Below is a small trained network, with its code and all its weights. Each question gives an input and a class and asks what happens when units are switched off, that is, made to give their printed mean instead of their output.

import numpy as np


def w(rows, s, z=0):
    codes = np.array(rows[::2]) - 128.0
    scale = np.full(codes.shape[1], s)
    scale[-1] = z or s
    return codes * scale


def norm(h):
    return h / np.sqrt((h * h).mean(-1, keepdims=True) + 1e-5)


def f(y):
    return np.maximum(y, 0)


def log_softmax(a):
    a = a - a.max(-1, keepdims=True)
    return a - np.log(np.exp(a).sum(-1, keepdims=True))


def net(x, mask):
    res = np.array(x, float).reshape(1, 4) / 4 @ E
    u = 0
    for l in range(4):
        y = f(norm(res) @ A[l][:, :-1].T + A[l][:, -1])
        res = res + np.where(mask[u : u + 9], y, B[l][:, -1]) @ B[l][:, :-1]
        u += 9
    return log_softmax(norm(res)[-1] @ U[:, :-1].T + U[:, -1])


A, B = {}, {}
E = w([
[126,118,172,116,150,1,127],'x0',
[129,134,185,123,101,100,208],'x1',
[123,129,76,135,166,140,179],'x2',
[141,141,118,129,27,108,145],'x3',
],0.0098)
A[0] = w([
[124,128,105,130,151,236,165,69],'L0N1',
[131,130,203,126,155,90,161,106],'L0N2',
[126,128,86,128,197,61,150,54],'L0N3',
[132,126,252,124,63,145,78,46],'L0N4',
[128,134,164,124,35,156,197,102],'L0N5',
[127,128,212,126,171,74,145,176],'L0N6',
[127,127,142,123,142,58,17,101],'L0N7',
[132,131,137,131,96,30,224,2],'L0N8',
[131,130,89,129,15,54,130,176],'L0N9',
],0.024,0.0042)
B[0] = w([
[179,52,125,128,138,215,166,233],'L0N1',
[87,62,178,125,144,125,168,210],'L0N2',
[201,127,186,133,169,72,187,210],'L0N3',
[44,217,216,196,107,147,108,222],'L0N4',
[217,138,135,191,107,88,71,230],'L0N5',
[105,43,156,133,183,93,170,236],'L0N6',
[146,190,60,203,116,100,53,239],'L0N7',
[24,57,81,70,95,70,99,248],'L0N8',
[174,131,78,85,2,124,113,252],'L0N9',
],0.03,0.016)
A[1] = w([
[52,54,123,41,153,106,119,61],'L1N1',
[127,98,46,54,118,135,66,61],'L1N2',
[108,194,42,79,66,126,68,54],'L1N3',
[150,142,58,83,134,239,139,34],'L1N4',
[187,128,144,34,173,137,235,1],'L1N5',
[38,111,82,6,123,61,207,34],'L1N6',
[87,149,150,77,171,104,138,33],'L1N7',
[230,146,107,43,119,215,168,14],'L1N8',
[174,144,72,127,216,70,117,57],'L1N9',
],0.023,0.0031)
B[1] = w([
[89,92,128,38,134,123,121,227],'L1N1',
[106,200,173,169,137,137,87,193],'L1N2',
[179,105,138,177,101,188,76,240],'L1N3',
[115,124,30,157,127,89,175,216],'L1N4',
[89,114,199,183,109,201,91,205],'L1N5',
[3,60,53,70,166,100,123,234],'L1N6',
[93,106,99,152,92,157,96,148],'L1N7',
[54,121,75,136,144,123,220,246],'L1N8',
[194,133,159,103,150,62,145,192],'L1N9',
],0.039,0.012)
A[2] = w([
[76,169,114,48,164,118,141,92],'L2N1',
[130,193,127,59,116,133,150,69],'L2N2',
[140,171,117,47,183,186,147,47],'L2N3',
[127,197,96,4,206,176,111,96],'L2N4',
[130,192,38,66,210,137,134,2],'L2N5',
[87,207,35,54,228,184,203,85],'L2N6',
[134,169,137,69,161,155,122,82],'L2N7',
[114,244,100,15,173,155,131,118],'L2N8',
[135,216,131,47,183,128,141,87],'L2N9',
],0.024,0.0037)
B[2] = w([
[146,186,125,30,140,116,107,190],'L2N1',
[159,123,86,204,149,144,165,128],'L2N2',
[157,146,161,141,128,116,158,128],'L2N3',
[127,144,84,182,158,29,148,133],'L2N4',
[146,76,159,129,125,99,81,146],'L2N5',
[203,113,53,174,125,197,215,255],'L2N6',
[170,98,117,159,125,102,115,128],'L2N7',
[88,192,125,252,144,209,120,128],'L2N8',
[93,199,138,88,180,105,144,133],'L2N9',
],0.024,0.0086)
A[3] = w([
[84,108,194,79,199,135,145,64],'L3N1',
[158,130,171,107,5,91,119,2],'L3N2',
[101,143,122,74,108,140,125,56],'L3N3',
[130,118,134,61,148,190,128,90],'L3N4',
[105,189,115,73,132,148,142,95],'L3N5',
[131,157,68,83,135,202,178,55],'L3N6',
[119,167,134,67,153,160,123,13],'L3N7',
[77,112,118,172,190,96,135,59],'L3N8',
[110,243,178,126,140,83,110,48],'L3N9',
],0.026,0.0033)
B[3] = w([
[179,156,204,166,88,180,104,221],'L3N1',
[222,133,46,31,172,189,63,250],'L3N2',
[135,144,112,99,179,139,150,164],'L3N3',
[174,146,169,135,91,71,125,148],'L3N4',
[143,90,131,138,152,138,84,130],'L3N5',
[136,194,70,70,176,112,194,224],'L3N6',
[143,186,109,89,145,145,142,129],'L3N7',
[234,143,156,42,97,252,144,229],'L3N8',
[56,167,39,15,154,180,178,188],'L3N9',
],0.023,0.011)
U = w([
[180,165,68,151,51,148,38,190],'0',
[124,102,50,156,125,184,231,143],'1',
[203,158,129,106,199,26,133,111],'2',
[23,34,117,5,119,70,113,155],'3',
[11,235,171,150,159,155,100,97],'4',
[148,82,236,149,161,155,164,147],'5',
[105,159,128,74,123,119,145,1],'6',
],0.017,0.0076)

Each question gives the input, the list of numbers given to net, and the class t.
The units are the neurons (one row each of A and B). Each row of codes is followed by its name. A weight is (code - 128) times the scale printed after its matrix; where a second scale follows, it is the last column's (A, B and U).
mask holds one flag per neuron, layer by layer. A switched-off neuron (its flag False) gives its mean, the last column of its row in B, instead of its output. The means were averaged over made-up inputs and are rounded, as every weight is.
A unit's drop is (log p(t) with every unit on - log p(t) with that unit switched off) / (log p(t) with every unit on - log p(t) with every unit switched off).
The circuit of an input: a set's keep is (log p(t) with only the set's units on - log p(t) with every unit switched off) / (log p(t) with every unit on - log p(t) with every unit switched off). Starting from the 12 units with the biggest drops (on a tie, the unit counted first), units are removed one at a time, each time the one whose removal leaves the highest keep (on an exact tie, the one counted first), for as long as the keep stays at least 0.8.
circuit, biggest first: the units of the circuit, biggest drop first
unit that matters most: the unit with the biggest drop
k most important neurons: the k neurons with the biggest drops, biggest first
k most important neurons of layer l: the k neurons of layer l with the biggest drops, biggest first
drop when u is switched off: that unit's drop, to one decimal
input [-8,7,-5,-2], class 0: unit that matters most -> L0N5
input [7,-8,-8,-5], class 2: circuit, biggest first -> [L0N7, L0N9, L1N9, L0N6]
input [1,-3,-5,0], class 0: 2 most important neurons -> [L0N7, L1N3]
input [1,-4,8,-8], class 5: 3 most important neurons -> [L0N3, L1N5, L0N9]
input [-1,4,3,-3], class 5: circuit, biggest first -> [L0N9, L3N1, L1N4]
input [1,-4,3,-6], class 5: 3 most important neurons -> [L0N3, L0N5, L0N9]
input [-3,7,2,-3], class 5: 2 most important neurons -> [L0N9, L0N5]
input [6,-8,6,3], class 0: 3 most important neurons -> [L0N6, L0N7, L0N2]
input [4,0,-8,-6], class 4: 3 most important neurons -> [L0N4, L0N7, L0N1]
input [-3,8,8,-5], class 5: 3 most important neurons -> [L0N9, L1N5, L0N1]
input [0,4,-2,-7], class 5: 3 most important neurons -> [L0N8, L3N1, L0N9]
input [1,-3,4,-3], class 5: 2 most important neurons -> [L0N3, L1N5]
input [-7,0,-2,6], class 0: 2 most important neurons -> [L0N5, L1N6]
input [8,-6,2,6], class 0: circuit, biggest first -> [L0N7]
input [-4,5,-5,-2], class 4: 2 most important neurons of layer 0 -> [L0N4, L0N9]
input [0,-7,-1,-7], class 2: 3 most important neurons of layer 0 -> [L0N9, L0N8, L0N4]
input [1,-6,7,-3], class 5: 3 most important neurons -> [L0N3, L0N9, L1N5]
input [0,4,1,-6], class 5: drop when L0N3 is switched off -> 0.1
input [8,-6,1,-5], class 2: drop when L0N7 is switched off -> 0.5
input [2,1,-8,0], class 4: circuit, biggest first -> [L0N4]
input [5,-7,-2,-1], class 2: 2 most important neurons of layer 0 -> [L0N9, L0N3]
